Here is a tiny trained network, its code and every weight. The questions are about switching its units off for an input and a target symbol, where a switched-off unit gives its printed mean instead of its output.

import numpy as np


def w(rows, s, z=0):
    codes = np.array(rows[::2]) - 128.0
    scale = np.full(codes.shape[1], s)
    scale[-1] = z or s
    return codes * scale


def softmax(a):
    e = np.exp(a - a.max(-1, keepdims=True))
    return e / e.sum(-1, keepdims=True)


def log_softmax(a):
    a = a - a.max(-1, keepdims=True)
    return a - np.log(np.exp(a).sum(-1, keepdims=True))


def net(x, mask):
    ids = ['αβγζλξστφ'.index(c) for c in x.split()]
    T = len(ids)
    res = E[ids] + P[:T]
    u = 0
    for l in range(3):
        r = res
        for j in range(2):
            rows = slice(3 * j, 3 * j + 3)
            q, k, v = (r @ M[l][rows].T for M in (Q, K, V))
            z = softmax(np.where(np.tri(T) > 0, q @ k.T / 3**0.5, -1e9)) @ v
            o = O[l][rows]
            res = res + np.where(mask[u + j], z, o[:, -1]) @ o[:, :-1]
        u += 2
    return log_softmax(res[-1] @ U[:, :-1].T + U[:, -1])


Q, K, V, O = {}, {}, {}, {}
E = w([
[91,111,191,169,109,132,74,181,108,117],'α',
[140,146,120,145,147,146,74,113,168,86],'β',
[64,109,66,67,133,80,49,117,111,123],'γ',
[134,148,126,145,151,143,68,110,167,89],'ζ',
[195,218,97,186,187,101,122,154,113,164],'λ',
[149,174,100,49,108,157,206,242,69,229],'ξ',
[108,196,159,71,202,82,138,122,63,47],'σ',
[116,184,148,130,218,189,74,103,155,169],'τ',
[115,225,173,93,3,47,66,129,73,218],'φ',
],0.018)
P = w([
[180,82,146,146,132,122,100,208,164,116],'0',
[153,132,91,132,130,208,52,168,63,128],'1',
[44,183,56,172,98,139,159,201,202,102],'2',
[168,78,212,112,142,121,147,129,182,184],'3',
[121,159,104,107,109,199,95,46,66,164],'4',
[77,229,88,112,99,79,195,175,213,161],'5',
[152,57,235,70,129,113,163,121,171,195],'6',
[137,166,131,125,69,199,151,3,69,124],'7',
],0.013)
Q[0] = w([
[136,99,95,122,94,164,105,124,174,148],'L0H1',
[133,78,143,119,153,139,137,85,52,127],'L0H1',
[46,206,122,112,115,146,162,146,158,95],'L0H1',
[178,140,156,111,159,180,112,185,105,105],'L0H2',
[208,105,197,133,180,119,132,136,161,90],'L0H2',
[206,116,249,77,151,88,109,105,169,154],'L0H2',
],0.014)
K[0] = w([
[168,69,97,139,99,111,121,100,165,132],'L0H1',
[90,106,106,113,158,119,128,187,88,73],'L0H1',
[149,231,209,125,125,145,105,91,179,112],'L0H1',
[85,166,161,99,133,117,181,177,45,111],'L0H2',
[49,134,94,1,125,79,153,78,74,138],'L0H2',
[37,103,160,18,128,71,182,97,102,173],'L0H2',
],0.013)
V[0] = w([
[160,113,146,101,89,95,183,116,98,118],'L0H1',
[51,104,130,157,172,55,64,188,106,255],'L0H1',
[72,152,172,58,178,156,124,118,130,206],'L0H1',
[179,130,152,141,91,167,182,125,122,61],'L0H2',
[126,183,198,131,124,125,161,134,108,85],'L0H2',
[62,80,80,78,204,48,124,134,79,98],'L0H2',
],0.0057)
O[0] = w([
[116,102,121,115,170,104,80,124,117,141,59],'L0H1',
[59,136,152,203,160,157,196,98,128,122,253],'L0H1',
[76,146,91,117,79,254,127,55,191,86,204],'L0H1',
[148,73,155,81,132,102,120,168,165,166,74],'L0H2',
[151,138,174,132,172,104,148,222,143,155,186],'L0H2',
[46,100,82,158,144,82,180,83,110,126,100],'L0H2',
],0.0087,0.0038)
Q[1] = w([
[173,34,107,118,137,108,200,137,189,157],'L1H1',
[148,41,162,129,176,50,158,83,138,100],'L1H1',
[67,149,79,165,141,121,118,69,122,127],'L1H1',
[168,106,83,121,125,159,144,110,132,139],'L1H2',
[123,74,131,142,147,64,136,153,116,151],'L1H2',
[66,229,100,125,112,63,157,236,255,88],'L1H2',
],0.012)
K[1] = w([
[92,247,80,1,182,74,165,161,124,117],'L1H1',
[101,141,186,32,227,137,134,61,82,64],'L1H1',
[122,78,76,137,104,109,138,41,126,104],'L1H1',
[186,123,47,130,102,141,124,142,121,133],'L1H2',
[88,156,113,137,164,123,165,233,56,60],'L1H2',
[154,236,190,26,167,82,187,16,138,195],'L1H2',
],0.0085)
V[1] = w([
[98,96,62,147,143,95,88,142,209,219],'L1H1',
[100,204,169,18,156,47,213,168,106,4],'L1H1',
[118,101,81,183,144,133,116,181,189,239],'L1H1',
[155,171,165,85,176,125,205,116,69,36],'L1H2',
[99,78,127,156,247,207,117,137,171,97],'L1H2',
[216,112,16,200,145,148,206,153,114,254],'L1H2',
],0.0056)
O[1] = w([
[164,112,114,168,95,153,151,121,137,138,75],'L1H1',
[80,170,204,53,147,150,135,81,148,124,144],'L1H1',
[140,79,116,143,131,152,138,116,126,107,172],'L1H1',
[127,152,87,154,167,124,65,172,65,150,174],'L1H2',
[119,158,152,108,116,157,121,178,160,59,169],'L1H2',
[133,246,180,112,154,54,143,138,96,94,4],'L1H2',
],0.011,0.0042)
Q[2] = w([
[113,49,121,100,170,135,29,68,164,51],'L2H1',
[142,95,171,84,2,79,66,199,12,134],'L2H1',
[81,145,85,166,53,86,106,94,211,197],'L2H1',
[40,174,43,134,104,142,121,115,35,73],'L2H2',
[37,175,99,104,105,106,145,139,151,162],'L2H2',
[176,74,119,72,87,51,172,139,122,144],'L2H2',
],0.0098)
K[2] = w([
[88,80,113,119,163,93,38,56,164,16],'L2H1',
[74,78,170,117,49,83,127,179,63,158],'L2H1',
[133,137,86,240,51,146,165,83,125,167],'L2H1',
[111,145,122,236,254,133,46,125,156,18],'L2H2',
[77,101,148,118,200,139,88,119,134,123],'L2H2',
[139,92,190,149,91,96,141,200,114,139],'L2H2',
],0.0096)
V[2] = w([
[79,56,166,126,188,117,222,253,149,137],'L2H1',
[121,115,167,103,57,207,201,132,52,96],'L2H1',
[147,151,69,27,113,155,90,76,99,158],'L2H1',
[204,90,91,58,213,154,235,179,158,127],'L2H2',
[84,36,213,176,176,182,238,212,73,133],'L2H2',
[109,117,122,181,191,101,64,84,170,48],'L2H2',
],0.0068)
O[2] = w([
[98,120,124,117,91,123,88,2,186,157,159],'L2H1',
[50,121,21,130,206,102,19,82,195,202,175],'L2H1',
[65,76,148,135,217,180,213,218,117,178,125],'L2H1',
[97,90,97,203,151,186,203,172,189,107,71],'L2H2',
[121,127,19,198,117,59,44,74,172,110,252],'L2H2',
[122,3,185,131,202,79,172,122,82,234,232],'L2H2',
],0.006,0.0033)
U = w([
[162,93,124,115,130,95,146,138,201,144,129],'α',
[151,168,99,65,71,201,70,39,53,124,169],'β',
[139,109,101,130,136,78,97,100,192,136,69],'γ',
[160,88,118,88,108,81,168,167,223,131,202],'ζ',
[107,163,149,175,129,66,154,144,143,99,80],'λ',
[95,146,164,130,194,62,116,128,200,175,113],'ξ',
[133,120,73,189,204,192,46,194,101,162,165],'σ',
[68,189,87,127,94,170,155,140,197,82,1],'τ',
[79,110,112,187,86,135,234,1,88,119,226],'φ',
],0.0058,0.0033)

Each question gives the input, a string of symbols that net reads in full, and the target symbol t.
The units are the heads (3 rows each of Q, K, V and O). Each row of codes is followed by its name. A weight is (code - 128) times the scale printed after its matrix; where a second scale follows, it is the last column's (O and U).
mask holds one flag per head, layer by layer. A switched-off head (its flag False) gives its mean, the last column of its rows in O, instead of its output. The means were averaged over made-up inputs and are rounded, as every weight is.
A unit's drop is (log p(t) with every unit on - log p(t) with that unit switched off) / (log p(t) with every unit on - log p(t) with every unit switched off).
The circuit of an input: a set's keep is (log p(t) with only the set's units on - log p(t) with every unit switched off) / (log p(t) with every unit on - log p(t) with every unit switched off). Starting from all 6 units, units are removed one at a time, each time the one whose removal leaves the highest keep (on an exact tie, the one counted first), for as long as the keep stays at least 0.8.
units of the circuit, in order: the units of the circuit, biggest drop first
unit that matters most: the unit with the biggest drop
which heads matter: for each layer, one digit per head in row order, 1 if its drop is at least 0.15 and else 0, layers parted by /
drop of u: that unit's drop, to one decimal
input λ σ λ σ σ λ γ β, target σ: units of the circuit, in order : (L2H1)
input τ σ ξ λ, target τ: which heads matter : 00 / 00 / 01
input ζ γ σ λ σ γ σ, target ξ: which heads matter : 00 / 10 / 00
input σ σ σ τ, target ξ: units of the circuit, in order : (L1H1 L0H2)
input β β ξ φ ξ τ, target φ: which heads matter : 10 / 01 / 00
input β σ σ τ λ β, target τ: units of the circuit, in order : (L0H1 L1H2)
input σ σ α λ α τ β, target ξ: which heads matter : 00 / 10 / 00
input α γ σ λ, target ξ: units of the circuit, in order : (L1H1 L0H2)
input α ζ σ σ σ φ β, target β: which heads matter : 00 / 01 / 01
input α λ ξ, target ξ: units of the circuit, in order : (L1H2 L2H1)
input σ τ α β, target ξ: which heads matter : 01 / 10 / 00
input σ λ σ, target σ: which heads matter : 00 / 11 / 00
input ξ ζ ζ, target ξ: which heads matter : 10 / 01 / 11
input β λ α λ β φ λ, target β: units of the circuit, in order : (L2H2)
input λ γ φ σ β α, target σ: which heads matter : 00 / 01 / 00
input λ ζ ζ ξ λ ξ φ α, target σ: units of the circuit, in order : (L2H1 L1H1)
input σ ζ λ τ, target ξ: units of the circuit, in order : (L0H2 L1H1)
input γ λ ξ σ α γ τ, target φ: which heads matter : 01 / 00 / 00
input γ φ φ ζ, target β: which heads matter : 00 / 00 / 01
input α γ β φ γ α, target φ: which heads matter : 10 / 01 / 00
input φ γ σ, target φ: which heads matter : 00 / 01 / 00
input β α α σ λ σ α ξ, target σ: unit that matters most : L2H1
input σ β σ α σ λ, target σ: which heads matter : 00 / 01 / 00
input ξ φ β ζ, target β: units of the circuit, in order : (L2H2 L1H2)
input σ σ β φ α γ, target φ: units of the circuit, in order : (L1H2 L0H1)
input λ ζ τ, target τ: drop of L1H2 : 0.7
input σ β φ α σ ξ, target σ: drop of L0H2 : 0.1
input σ σ γ γ, target φ: unit that matters most : L0H2
